How the nodes are linked:
HR: ke>BG, ze>PG, te>DT, bo>MB, fu>TJ, ba>QM
DQ: ke>CL, ze>JC, te>QH, bo>LB, fu>RZ, ba>SN
ZF: ke>TZ, ze>ZT, te>SF, bo>SG, fu>BL, ba>NJ
PM: ke>CH, ze>BZ, te>PN, bo>MJ, fu>ZM, ba>ZQ
RJ: ke>BS, ze>BN, te>LJ, bo>HB, fu>HS, ba>GJ
QG: ke>RP, ze>TC, te>RC, bo>DM, fu>TR, ba>GG
BP: ke>GF, ze>SZ, te>CR, bo>QT, fu>JF, ba>QR
TR: ke>RC, ze>NL, te>BC, bo>TC, fu>RH, ba>RD
QC: ke>NG, ze>JF, te>LH, bo>BP, fu>CQ, ba>GF
CG: ke>ZH, ze>BP, te>NG, bo>ML, fu>QC, ba>CF
PG: ke>GQ, ze>QQ, te>BM, bo>DL, fu>JR, ba>CJ
RT: ke>QT, ze>LF, te>SZ, bo>FM, fu>QR, ba>GM
QH: ke>DH, ze>HJ, te>LB, bo>LD, fu>MC, ba>FB
QT: ke>QR, ze>HP, te>PP, bo>GM, fu>SZ, ba>LF
BM: ke>MZ, ze>RP, te>DL, bo>LS, fu>HL, ba>QG
MZ: ke>HL, ze>TR, te>CJ, bo>QG, fu>DL, ba>RP
SN: ke>JC, ze>TP, te>FB, bo>MH, fu>LD, ba>RL
DT: ke>DZ, ze>BM, te>MB, bo>GQ, fu>CT, ba>JR
LH: ke>ML, ze>RT, te>BP, bo>CR, fu>CF, ba>GB
NG: ke>CQ, ze>CR, te>ML, bo>GF, fu>LH, ba>JF
SG: ke>NJ, ze>ZH, te>JH, bo>HF, fu>ZT, ba>CG
RL: ke>TP, ze>MB, te>BG, bo>DZ, fu>HR, ba>CT
PN: ke>TM, ze>TN, te>MJ, bo>FR, fu>LQ, ba>PH
NJ: ke>ZT, ze>QC, te>HC, bo>CG, fu>JH, ba>ZH
TM: ke>LQ, ze>NH, te>ZQ, bo>PH, fu>MJ, ba>TN
QR: ke>SZ, ze>DQ, te>RN, bo>LF, fu>PP, ba>HP
JT: ke>JN, ze>RJ, te>CM, bo>HM, fu>QN, ba>FL
NH: ke>ZF, ze>NJ, te>BL, bo>SD, fu>TZ, ba>SG
BG: ke>TJ, ze>GQ, te>DZ, bo>QM, fu>DT, ba>PG
GM: ke>LF, ze>MC, te>DQ, bo>QH, fu>HP, ba>DH
RD: ke>NL, ze>MQ, te>ZR, bo>MP, fu>TL, ba>BH
JN: ke>QN, ze>BS, te>MR, bo>FL, fu>CM, ba>RJ
HC: ke>FD, ze>LH, te>CG, bo>NG, fu>HF, ba>CQ
CR: ke>GB, ze>FM, te>QT, bo>PP, fu>RT, ba>RN
ZH: ke>QC, ze>GF, te>CQ, bo>CF, fu>NG, ba>BP
QN: ke>CM, ze>HS, te>NS, bo>RJ, fu>MR, ba>BS
MC: ke>LB, ze>MH, te>JC, bo>HJ, fu>SN, ba>BD
ML: ke>CF, ze>QT, te>GF, bo>GB, fu>BP, ba>RT
BL: ke>SF, ze>HC, te>SD, bo>ZT, fu>PR, ba>JH
TZ: ke>BL, ze>JH, te>PR, bo>NJ, fu>SF, ba>ZT
LS: ke>QG, ze>GG, te>TR, bo>BC, fu>RP, ba>DM
RZ: ke>QH, ze>FB, te>MC, bo>JC, fu>DH, ba>LD
NM: ke>ZB, ze>PM, te>GJ, bo>MN, fu>HB, ba>QS
BD: ke>MH, ze>DZ, te>TP, bo>TJ, fu>RL, ba>DT
LD: ke>FB, ze>BG, te>BD, bo>TP, fu>HJ, ba>HR
MR: ke>NS, ze>NM, te>FL, bo>HS, fu>HM, ba>LJ
BN: ke>JJ, ze>TM, te>QS, bo>ZM, fu>MN, ba>PN
CM: ke>MR, ze>LJ, te>HM, bo>BS, fu>NS, ba>HS
CJ: ke>QQ, ze>BC, te>QG, bo>RC, fu>LS, ba>RH
NS: ke>HM, ze>ZB, te>RJ, bo>LJ, fu>FL, ba>NM
HL: ke>DL, ze>RC, te>QQ, bo>RP, fu>CJ, ba>TR
MN: ke>QS, ze>MJ, te>CH, bo>TM, fu>PM, ba>LQ
LF: ke>HP, ze>LB, te>CL, bo>DH, fu>DQ, ba>MC
PH: ke>TN, ze>SD, te>ZF, bo>SF, fu>NH, ba>PR
BC: ke>DM, ze>TT, te>TC, bo>TL, fu>GG, ba>ZR
DM: ke>GG, ze>ZP, te>RD, bo>ZR, fu>TC, ba>TT
PR: ke>SD, ze>HF, te>NJ, bo>HC, fu>SG, ba>FD
BH: ke>MQ, ze>NS, te>JT, bo>CM, fu>BB, ba>MR
ZQ: ke>BZ, ze>BL, te>PH, bo>ZF, fu>FR, ba>TZ
MJ: ke>ZQ, ze>TZ, te>FR, bo>NH, fu>BZ, ba>ZF
FR: ke>PH, ze>PR, te>NH, bo>BL, fu>TN, ba>SF
HJ: ke>BD, ze>DT, te>RL, bo>BG, fu>MH, ba>TJ
CQ: ke>LH, ze>GB, te>CF, bo>JF, fu>ML, ba>CR
JF: ke>CR, ze>RN, te>RT, bo>SZ, fu>GB, ba>PP
TC: ke>RD, ze>BH, te>TL, bo>ZP, fu>NL, ba>MP
GJ: ke>BN, ze>PN, te>MN, bo>CH, fu>JJ, ba>ZM
QM: ke>PG, ze>CJ, te>JR, bo>HL, fu>GQ, ba>DL
FB: ke>HJ, ze>TJ, te>MH, bo>HR, fu>BD, ba>BG
TJ: ke>DT, ze>JR, te>CT, bo>PG, fu>DZ, ba>GQ
RN: ke>FM, ze>QH, te>LF, bo>CL, fu>GM, ba>RZ
TT: ke>ZP, ze>QN, te>BH, bo>JT, fu>MP, ba>JN
ZR: ke>TT, ze>JN, te>MP, bo>BB, fu>ZP, ba>JT
RH: ke>BC, ze>ZR, te>GG, bo>NL, fu>DM, ba>TL
PP: ke>RN, ze>RZ, te>GM, bo>DQ, fu>FM, ba>CL
LB: ke>SN, ze>RL, te>LD, bo>BD, fu>JC, ba>MH
GB: ke>RT, ze>GM, te>QR, bo>RN, fu>QT, ba>FM
BB: ke>JT, ze>FL, te>QN, bo>NS, fu>JN, ba>HM
BS: ke>HS, ze>JJ, te>NM, bo>GJ, fu>LJ, ba>BN
QQ: ke>LS, ze>DM, te>RP, bo>RH, fu>QG, ba>BC
TN: ke>NH, ze>SG, te>TZ, bo>PR, fu>ZF, ba>SD
MQ: ke>BB, ze>HM, te>JN, bo>MR, fu>JT, ba>NS
BZ: ke>FR, ze>SF, te>TN, bo>TZ, fu>PH, ba>BL
JC: ke>LD, ze>HR, te>HJ, bo>RL, fu>FB, ba>TP
NL: ke>TL, ze>BB, te>TT, bo>BH, fu>ZR, ba>MQ
TP: ke>HR, ze>QM, te>TJ, bo>CT, fu>BG, ba>MB
MH: ke>RL, ze>CT, te>HR, bo>DT, fu>TP, ba>DZ
ZB: ke>HB, ze>CH, te>BN, bo>QS, fu>GJ, ba>PM
CT: ke>MB, ze>HL, te>PG, bo>BM, fu>QM, ba>MZ
JH: ke>HC, ze>CQ, te>HF, bo>QC, fu>FD, ba>NG
CL: ke>RZ, ze>LD, te>DH, bo>SN, fu>QH, ba>JC
FM: ke>GM, ze>DH, te>HP, bo>RZ, fu>LF, ba>QH
JJ: ke>MN, ze>LQ, te>PM, bo>PN, fu>QS, ba>TM
GF: ke>JF, ze>PP, te>GB, bo>QR, fu>CR, ba>SZ
CH: ke>ZM, ze>FR, te>TM, bo>ZQ, fu>PN, ba>BZ
DZ: ke>CT, ze>MZ, te>QM, bo>JR, fu>MB, ba>BM
LQ: ke>MJ, ze>ZF, te>BZ, bo>TN, fu>ZQ, ba>NH
QS: ke>PM, ze>ZQ, te>ZM, bo>LQ, fu>CH, ba>MJ
RP: ke>TR, ze>RD, te>RH, bo>GG, fu>RC, ba>TC
SZ: ke>PP, ze>CL, te>FM, bo>HP, fu>RN, ba>DQ
ZP: ke>MP, ze>CM, te>MQ, bo>JN, fu>BH, ba>QN
RC: ke>RH, ze>TL, te>DM, bo>RD, fu>BC, ba>NL
HM: ke>FL, ze>HB, te>BS, bo>NM, fu>RJ, ba>ZB
MP: ke>BH, ze>MR, te>BB, bo>QN, fu>MQ, ba>CM
LJ: ke>NM, ze>QS, te>HB, bo>JJ, fu>ZB, ba>MN
TL: ke>ZR, ze>JT, te>ZP, bo>MQ, fu>TT, ba>BB
ZM: ke>PN, ze>PH, te>LQ, bo>BZ, fu>TM, ba>FR
FD: ke>HF, ze>ML, te>ZH, bo>CQ, fu>CG, ba>LH
HF: ke>CG, ze>CF, te>QC, bo>LH, fu>ZH, ba>ML
DH: ke>MC, ze>BD, te>SN, bo>FB, fu>LB, ba>HJ
SF: ke>PR, ze>FD, te>SG, bo>JH, fu>SD, ba>HC
FL: ke>RJ, ze>GJ, te>HS, bo>ZB, fu>BS, ba>HB
GQ: ke>JR, ze>LS, te>MZ, bo>CJ, fu>BM, ba>QQ
CF: ke>BP, ze>QR, te>JF, bo>RT, fu>GF, ba>QT
HP: ke>DQ, ze>SN, te>RZ, bo>MC, fu>CL, ba>LB
HS: ke>LJ, ze>MN, te>ZB, bo>BN, fu>NM, ba>JJ
JR: ke>BM, ze>QG, te>HL, bo>QQ, fu>MZ, ba>LS
ZT: ke>JH, ze>NG, te>FD, bo>ZH, fu>HC, ba>QC
SD: ke>SG, ze>CG, te>ZT, bo>FD, fu>NJ, ba>HF
DL: ke>CJ, ze>RH, te>LS, bo>TR, fu>QQ, ba>RC
GG: ke>TC, ze>MP, te>NL, bo>TT, fu>RD, ba>ZP
MB: ke>QM, ze>DL, te>GQ, bo>MZ, fu>PG, ba>HL
HB: ke>GJ, ze>ZM, te>JJ, bo>PM, fu>BN, ba>CH

The rows follow the links: the fewer symbols apart two nodes are, the more alike their rows tend to be.

Each row is also shifted at random along 7 hidden directions that mean nothing.

Some nodes, each with a row of numbers:
ZM: [-38,  29,  11, -34,  34,   5,  -8,  -7, -37,  -4,  -6,  11, -25,   7, -20,   8,   0, -11, -11, -37,  24,   7,   3, -19, -14,  23,  14, -23, -28, -18,   6,  17,  -1,   2,  -6, -15,  28,   4,  -6,  31,  -9, -16,  12,  -7]
HS: [ 22, -18,  15,  15, -42,   3,  -9,  -8, -12,  47,  16, -12, -26,  -3,  34, -22, -28, -19,  51, -12,   5,  18,   1, -13,   2,  -8, -11, -11,  -7,  -7,  31,   6, -13, -38, -15, -14,  -6, -19,  -7,   4, -14, -25,  -5, -17]
ZQ: [ -8,  42,   2, -38,  38,  19,  -9,   2, -21, -15,  -7,   1, -15,   9, -10,   4,   4,   9,  -7,   2,  12,   3,  -5, -28,   5,  25,  -3,  -6, -22,  -7,   6,  11,   3,  44,  18, -48,  29,  33,  12,  -5,   9,   5,   9, -13]
LH: [-46,  36, -20, -22,  63, -12,  21,  -3, -17, -49,  11,  18, -37,  61,  -3,  36,  -4,  12, -15,   0,  18, -16,  20, -23,  -8,   7, -13,  -1, -18,  11,  11,   1,  30,  13, -15, -21,  19,  15,  -2, -18,   1,   8,   1,  25]
RH: [-39,  -5,  -8,  16, -16,  -3,  15, -16,  24, -29, -20,  20,  20,  -5,  -1, -20,   4,  24, -22,  -8,   6, -14,   9, -12,  -5,   7,  17,  10, -24, -17,  10,   5,  -8, -37,  14,  32,  -6,  -2, -15,  -3,  21,  -1,  21,  34]
FM: [123,   1, -18,  -2,  34,  -9,  26,   9,  22, -19,  -3, -10,  -3,  -9,  -4,  52,  -8,  14, -11,  31,   1, -26, -17,  -5,  14,  -8, -23,  34,  27,   5, -46, -16,  17,  33,  26,  -4, -26,  28,   0, -37,  24,   4,  -6,  38]
DH: [ 38,  15,  -4, -27,   4,  15, -29,   3, -24,  24,   6,   5, -17,  15,  -8,   2,   4, -29,  14,  12, -20,  48,  -1,  28,  -5, -13,  19,   1,   8,  -3,  18,  -8,   2,  51,  17, -54,  38,  -7,  26,  22, -10,  29,   7, -50]
ML: [ -8, -18,   6,  10, -22,   8,  -5,  -1,   6,  19,  32, -14,  -8,  13,  35,   7,  -8, -28,  25,  24,  -1,  -7,  31,  -4,  19, -27, -29,   0,   9,  28,  23,  -7,  13, -15, -23,  16, -16,  -2,   8,  11, -19, -10, -32,   4]
MR: [ 29,  22,  18,  20, -21,   7,  -1, -12,   1,  17,   6,  -9,   5,  11,  20, -11, -31, -15,  18,  -8,  30,   7,  -8, -14,   7,  -6, -40,  -2, -10,  -7,  35,  28,  12, -23, -18,   2,  11,  -9,  -3,   3,   7,  -8,  -9,   2]
TC: [  3,   9,  -1,  14,  11,  -9,  15, -19,   3,  15, -18,  10, -20,  26, -13,  -8,  14,  24,   7,  -6,  12,   0,   1,  -4,  -2,   1,   2,   5, -16,  -3,   0,  -9, -13, -17,  34,   6,  -3,  -8,  -8, -16,  21, -12,  20,  -4]
JC: [-44,   2,  -3,  11,   5,   3,  -4,   0,  18,  -6,   1,  -4,  26,  21, -18,  -6,  23,  15, -23,  27, -11, -14,  21,  23,  11,  -5, -13,  14,  11,  37,  -6, -14,   1,  12,  11,  32,  -4,  -7,   9, -10,   3,  21, -10,   9]
GG: [-23,  15,  10,  25,  13, -18,  27, -41,  -5,   8,  -4,   6, -18,  53, -16,  15,   3,  10,  10,  -4,  40,  -3,   5, -13,  16, -17, -28,  14, -25,  -4,  22,   9,  15, -29,  31,  15,  -1, -12, -11, -21,  35, -12,   6,  11]
RP: [ -3, -13,   4, -20, -41,  29, -42,  21,  -3,  33,   1,  -2,   5, -59,   8, -26, -44, -28,   4, -10, -22,  52, -20,   7, -18,  11,  43,   2,   0, -47,   7,  -1, -31,  14,  23, -43,  34, -10,   6,  31, -15,  33,  21, -21]
FD: [-102,   28,   27,   -2,   18,  -13,   15,  -36,  -25,   -2,   -2,  -18,   18,   22,  -13,    4,   51,  -16,   -9,    7,   15,  -23,   -3,   16,   46,  -19,  -49,    2,    3,   19,    5,    7,   34,    6,   -2,   41,  -16,   19,   27,   15,   -1,  -15,   -8,   -8]
CF: [ 33,  15,  -7, -21, -19,   0, -21, -42, -38,   3,  11,  18, -17,  51,  10, -41,  32,  -9,  23,  -1, -15,   4,  44,  17,   5,  10,   2, -13, -25,  19,  51, -13,  -1, -21, -28,  21,  10, -21,   9,  29, -38,  -2,   7, -16]
PM: [-40, -15,  24, -18,   1,  18, -25,  29, -20,  51,  12, -20, -29, -43,   6,  20, -30, -44,  15, -29,   8,  25,  -6, -13, -17,   0,  15, -24,   8, -14, -18,   5, -19,  -2,  -8, -23,   5,  -8,  -7,  37, -26, -25, -12, -27]
LD: [-73,  -1,  -6,  -3, -22,  -1, -24, -15,   0,   3,  -3,  18,  10,  13,  -7, -24,  10, -11, -13,  -3, -21,  10,  27,  28, -13,   2,  19,  -1,   2,  22,  16,  -6, -15, -12,  -4,  26,   7, -30,  -3,  25, -22,  21,   3,  -1]
RD: [-149,   -9,    1,    0,  -22,   -6,   -1,  -38,  -13,   -3,  -37,   38,    6,   13,  -17,  -61,   65,   13,  -12,  -40,  -14,   12,   24,   17,  -20,   12,   62,  -28,  -41,  -14,   25,   -6,  -33,  -48,   12,   41,    4,  -15,   -5,   38,  -10,  -15,   47,  -25]
NJ: [ -2,   2,  -3, -10,  28, -23,   4,  -8, -17,  12,  -1,  11, -56,   6,   5,  55, -40, -19,  11, -30,  15,  -8,   6, -17, -32,   3, -17,   1,  12,  22, -17,  14,  -4, -21, -25, -15, -21, -19, -39,  -4, -17, -34, -18,  24]
TL: [-117,   19,  -10,    3,   64,   -5,    2,    9,    2,   56,  -22,   19,  -85,   40,  -29,   16,    4,   22,    0,  -45,   20,   12,   34,  -11,  -59,   17,   28,  -13,  -18,   33,  -47,  -39,  -56,  -28,   40,    2,    3,  -29,  -29,   -1,  -12,  -30,   31,   -3]
RZ: [ 47,  -4, -16,  11,   7,   7,  20,  19,  41, -51, -18,  -1,  65,  -8,  -5, -15,  67,  36, -34,  49, -25, -30,  -1,  20,  30,  -9,   9,  12,  18,  12, -23, -14,  16,  44,  17,  27, -17,  45,  34, -19,  29,  22,   3,  -2]
HP: [  7,  33,  -4, -20,  25,   1, -16, -40, -31,  59,  -7,  20, -71,  52,  -6,  10,  21, -35,  24, -14,  10,  25,  37,  19, -11, -14,  -7,   3,  -9,  25,   5, -34, -12,  -6,  28,  12,   0, -23,   5,  41, -28, -15,  20, -18]
BH: [ 26,   8,  11,  22,  16,   1,   9,  19,   5,   5,  -2,  -7,   1,   8, -18,  20, -21,   2,  -2, -13,  29,   8, -20,  -6, -13,  -6, -13,  -8,   6,  -1,  -5,  25,   6,   6, -10, -12,  16, -11, -11, -10,  24,  -3, -12, -13]
CM: [-23,  57,  16,   5,  16,   7,  -5, -27, -12,  37, -12,  -3, -20,  42, -15, -29,   5,   9,   8, -18,  34,   1,  17,  -3,  -3,  15, -42,  -6, -27,  24,  12,  -6, -10, -22,   4,  29,  14, -15,   1,  10,  -8, -12,  13,   0]
QG: [-27, -13,  25,  29, -10,  20,  -3,  27,  34,  49,  28, -40,   7, -20,   1,  29, -51, -17,   2,  27,  24,   4,  -3, -12,  21, -25, -42,  26,  17,   3, -16, -10,   2,  -5,  33,  10,  -5, -10,   2,  -9,  17,  12, -23,  20]
HC: [ 29,   1, -11, -22,   8,  -7,   0,  13, -10, -14,  -8,   9, -18, -35,  20,  32, -26, -24,  -2, -16,  -9,   4, -23,  -7, -22,   4,   8,  -3,  22, -10, -18,  18,   7,  18, -28, -36,  -8,  14,  -9,   7, -13, -11,  -5,   6]
FL: [ 73,   4, -14,  -4,   2,   9,  13,  38,  17, -50,   1,  -8,  19, -40,  22,   8, -51,  25,  -1,  11,  -1,   6, -58, -32,  -4,  19,   3,   8,   2, -52,  -4,  30,  15,  39,  -4, -82,  28,  42,   2, -50,  30,  28,   8,   8]
BB: [ 16,  27,   8,  11, -18,  10, -14, -21,  -1,  14, -34,  13,  27,  11, -20, -74,  51,  21, -10, -27,   0,  -3,  19,  23, -13,  27,   8, -27, -22,  20,  13,  -4, -30, -29, -20,  58,   4, -21,   4,  33, -17, -11,  21, -24]
LS: [-75,  13,   4, -11,  -8,   9, -20, -14, -12,  13,   1,  19,  -4,  11, -19, -22,  -9,  -9, -14, -27,   7,  24,  19,   5, -22,  13,  26, -10, -27, -16,  21,  -8, -17, -27,   8,  20,  32, -31,  -8,  39, -16,  15,  21,   4]
PR: [ 34,  -5,   4, -15, -13, -11, -18, -27, -29,  22,  -4,  -1, -23,   7,  -4,  -8,   8,  -4,  23, -10, -12,  -3,   7,   6,   1,  13,  -7,  -3,   3,  25,   4,   6, -17,  -4, -12,  -8, -16, -18, -12,  -4, -19, -21, -13, -14]
MQ: [ 56, -13,  22,  21, -31,  24, -22,  36,  21,  47,  -2, -32,  34, -50,  -1, -22,  -6,  -9,  11,   5,  -8,  21, -24,  16,   1,  -5,  -4, -11,  24,   3, -17,   5, -21,  16,  -4,  -5,   3,  -3,  15,  10,   2,   3, -10, -42]
TM: [-44,  14,   3, -29,   9,  14, -12,   5, -21,  -8,  -6,  18, -24, -13,  13,  18, -27, -31,  -9, -33,  16,  13,   9, -31, -26,  16,  25, -24, -19, -23,  19,  29,   0, -11, -19, -27,  20,   6, -14,  40, -11, -19,   2,   1]

From each start, follow one symbol. Which node do you reach?
Answers are names.
start [ 22,  16,   3,   2, -11,  12, -11,  13,   5,  -2,  -5,   4,   7, -21,  11, -10, -41,  -7,  -1, -22,  14,  18, -19, -10, -26,  13,   5,  -9,  -5, -21,  13,  31,  -4,  -2, -26, -26,  25,  -1,  -9,  10,  -1,   7,   3,  -4]
ba -> BS
start [-21, -26,   7,   3, -25,  24, -21,  24,  20,  50,   6, -18,   7, -37,  24,   9,  16, -43,  13,  32, -28,  26,   5,  24,  14, -39,  11,   6,  36,  10, -17, -24,  -8,  27,  25,  -4, -15,  12,  30,  34, -13,   4,  -9, -32]
fu -> QH
start [ 52, -26, -16,   5, -13,  24,  -4,  57,  44,   1,  11, -16,   4, -55,  59,  22, -32, -18,   7,  29, -24,  -6,  -3, -14, -10, -13,   3,   1,  40,  14, -29,  -7,  -2,  18, -24, -25, -25,  36,   8,  -1, -12,  -3, -21,  13]
ke -> CQ
start [-43,  23,  35,  30,  18,   5,   3,  -9,   2,  53,  -7, -35,  21,  30, -46, -27,  60,  19,   4,   8,  22,  -7,   1,  23,  33, -11, -43,  -9,  -2,  39, -15, -18,  -6,   8,  26,  48,  -3,  -8,  28,  -2,  14,  -9,  -5, -41]
ba -> CM
start [-67, -23,   9,  34,  -7,   8,  13,  30,  39,  -4, -23, -11,  52, -32, -18, -26,  43,  33, -25,   1,  -8, -16,  -5,  11,   1,   3,  22, -16,  10,  10, -35,  -2, -18,  -4,   4,  36, -17,  10,   7,  -2,  19,  -9,   1, -16]
fu -> BH
start [ 22,  -3,  -9,   5,   0,  -7,  -6,  -4, -11,  14, -21,  28, -30,  15, -10, -12,   1,   3,  13, -40,   6,  29,   3,   6, -42,   9,  42, -20, -14, -12,  12,  10, -24, -22,  -4, -16,  13, -29, -20,  11,  -1, -16,  20, -29]
ze -> JN
start [ 35, -19,  -3,  28, -27,   4,  10,  -4,  28,  19,  -9,   3,   1, -15,  13,  -8, -14,   8,  12,   4,   5,   0,   3,  -9,  -3,  -7,   5,  13,  -1, -10,   1,  -3, -18, -29,  23,  10, -18,  -5, -13, -11,  17, -12,   7,  12]
ke -> GG
start [ 63, -21, -22, -13, -16,  20, -14,  54,  22,  -4,   8,   3, -16, -61,  62,  25, -55, -38,  14,   4, -25,  17, -10, -13, -33,  -7,  28,  -5,  36, -14, -11,   7,  -4,  19, -36, -60,  -8,  27,  -2,  19, -24,  -1,  -9,   1]
ze -> JF
start [-32,  -6,   6, -12,  -2,  -9,   5, -15, -18, -49,   0,  -3,  26,   9,  -6,   4,  18,  20,  -6,  19,  -4, -18, -11, -13,  32,   8,  -6,   2, -10,  -4,  25,  33,  22,  28,  -3, -31,   3,  24,   3, -33,  21,   1, -20,  -6]
ba -> NJ
start [ 12,  20,  -5,  -8,  23,   4,   5,  -6,  -6, -10,   3,  17, -44,  33,  20,  42, -42, -12,   8, -11,  38,  -5,  26, -49, -16,   6, -19,  -1, -18,  10,  27,  29,  11, -15, -13, -26,   4,   2, -27,  -6,  10, -24, -20,  26]
ze -> SF
start [-10, -18,  -1,   6, -21,  23,   2,  24,  40, -28, -14,   5,  32, -43,  37,  -7,   1,   7, -22,   6,   0, -32,  22, -32,  -5,   9,  15, -11,  -2,   5,  -2,  17,  -7, -20, -23,  25, -28,  32,  -8,  11,   4, -27, -12,  29]
ze -> TZ
start [-17,  30,   5,  -3,  22,  20,   5,  -9,  12,  -1, -21,   1,   5,  10,  -4, -21,  40,  25, -21,   1,  15, -35,  34, -21,   8,  23, -14, -10, -23,  30, -11, -15, -16, -12,   3,  47, -16,  21,   4,   9,  -3, -29,   6,  18]
ba -> NH
start [-42, -13, -12, -10,   2,   5, -13,   4,  15,  39, -15,  15, -37, -24,  17,  10,  14, -24,  -6,  -6, -20,   0,  33,  13, -24,  -7,  25,   5,  15,  22, -38, -42, -35, -19,  24,  33, -36,  -5,  -5,  38, -30, -24,  14,  14]
bo -> QH
start [ 77,  21, -25,   7,  21, -10,  10,  -9,   8, -47,  -3,  22,   8,  53, -17,  11,  11,  22, -19,  16,   7,  -9,  14,   9,  -5,   1,  -5,  10,  -2,  19,  16,   9,  21,  19,  -8,   4,  15,  -6,  -2, -22,  19,  27,  -6,  13]
ba -> MH
